Here is a tiny trained network, its code and every weight. The questions are about switching its units off for an input and a class, where a switched-off unit gives its printed mean instead of its output.

import numpy as np


def w(rows, s, z=0):
    codes = np.array(rows[::2]) - 128.0
    scale = np.full(codes.shape[1], s)
    scale[-1] = z or s
    return codes * scale


def f(y):
    return y / 2 * (1 + np.tanh(0.7978845608 * (y + 0.044715 * y**3)))


def log_softmax(a):
    a = a - a.max(-1, keepdims=True)
    return a - np.log(np.exp(a).sum(-1, keepdims=True))


def net(x, mask):
    res = np.array(x, float).reshape(1, 6) / 4 @ E
    y = f(res @ A[0][:, :-1].T + A[0][:, -1])
    res = res + np.where(mask, y, B[0][:, -1]) @ B[0][:, :-1]
    return log_softmax(res[-1] @ U[:, :-1].T + U[:, -1])


A, B = {}, {}
E = w([
[167,184,245],'x0',
[128,128,127],'x1',
[129,253,36],'x2',
[242,111,100],'x3',
[127,129,130],'x4',
[128,126,128],'x5',
],0.0049)
A[0] = w([
[30,155,164,65],'N1',
[128,54,170,58],'N2',
[249,118,101,55],'N3',
[22,155,150,22],'N4',
[93,59,38,88],'N5',
[118,132,108,2],'N6',
[125,213,97,52],'N7',
[22,153,152,75],'N8',
[161,118,115,42],'N9',
[128,194,100,117],'N10',
[153,184,207,105],'N11',
[121,64,165,35],'N12',
[125,63,163,56],'N13',
[107,127,121,146],'N14',
[156,184,207,46],'N15',
[126,211,96,48],'N16',
],0.011,0.0053)
B[0] = w([
[177,116,117,146],'N1',
[88,99,81,199],'N2',
[191,98,94,216],'N3',
[173,118,84,122],'N4',
[119,254,112,254],'N5',
[131,146,60,42],'N6',
[83,95,82,182],'N7',
[175,109,115,161],'N8',
[149,136,88,63],'N9',
[99,101,127,212],'N10',
[109,205,115,236],'N11',
[84,114,51,144],'N12',
[95,109,79,164],'N13',
[128,130,140,156],'N14',
[116,211,75,171],'N15',
[88,100,86,176],'N16',
],0.045,0.0018)
U = w([
[106,236,126,23],'0',
[28,39,90,105],'1',
[130,111,168,245],'2',
[254,80,100,85],'3',
[112,113,174,215],'4',
[110,113,177,218],'5',
[104,83,211,9],'6',
],0.0079,0.012)

Each question gives the input, the list of numbers given to net, and the class t.
The units are the neurons (one row each of A and B). Each row of codes is followed by its name. A weight is (code - 128) times the scale printed after its matrix; where a second scale follows, it is the last column's (A, B and U).
mask holds one flag per neuron, in row order. A switched-off neuron (its flag False) gives its mean, the last column of its row in B, instead of its output. The means were averaged over made-up inputs and are rounded, as every weight is.
A unit's drop is (log p(t) with every unit on - log p(t) with that unit switched off) / (log p(t) with every unit on - log p(t) with every unit switched off).
The circuit of an input: a set's keep is (log p(t) with only the set's units on - log p(t) with every unit switched off) / (log p(t) with every unit on - log p(t) with every unit switched off). Starting from the 12 units with the biggest drops (on a tie, the unit counted first), units are removed one at a time, each time the one whose removal leaves the highest keep (on an exact tie, the one counted first), for as long as the keep stays at least 0.8.
units of the circuit, in order: the units of the circuit, biggest drop first
most important unit: the unit with the biggest drop
k most important neurons: the k neurons with the biggest drops, biggest first
drop of u: that unit's drop, to one decimal
input [-4,2,-7,5,-2,-5], class 1: most important unit => N2
input [-8,7,0,-8,-3,-6], class 0: 2 most important neurons => [N5 N3]
input [8,-6,0,-7,5,4], class 0: 2 most important neurons => [N11 N15]
input [-3,-1,8,7,-4,7], class 1: units of the circuit, in order => [N7 N16]
input [5,-2,-7,-7,0,-6], class 1: 4 most important neurons => [N2 N12 N13 N5]
input [7,0,2,6,-7,3], class 0: 2 most important neurons => [N11 N15]
input [-3,-6,-8,-6,8,0], class 1: 2 most important neurons => [N2 N12]
input [1,-5,1,-6,2,0], class 3: 4 most important neurons => [N8 N1 N4 N5]
input [7,5,-8,-2,-4,-7], class 1: 4 most important neurons => [N2 N5 N12 N13]
input [5,5,-6,3,6,2], class 1: 2 most important neurons => [N5 N2]
input [2,5,4,6,6,2], class 3: 2 most important neurons => [N3 N5]
input [-4,-8,8,1,2,-1], class 1: 2 most important neurons => [N7 N16]
input [7,-5,-8,7,2,-1], class 1: 2 most important neurons => [N2 N5]
input [5,-4,-3,-3,5,0], class 0: units of the circuit, in order => [N11]
input [-6,4,0,-1,-6,1], class 0: drop of N14 => 0.0
input [5,1,-8,-1,6,3], class 1: drop of N12 => 0.1
input [-8,-2,4,-5,4,2], class 0: drop of N5 => 1.9
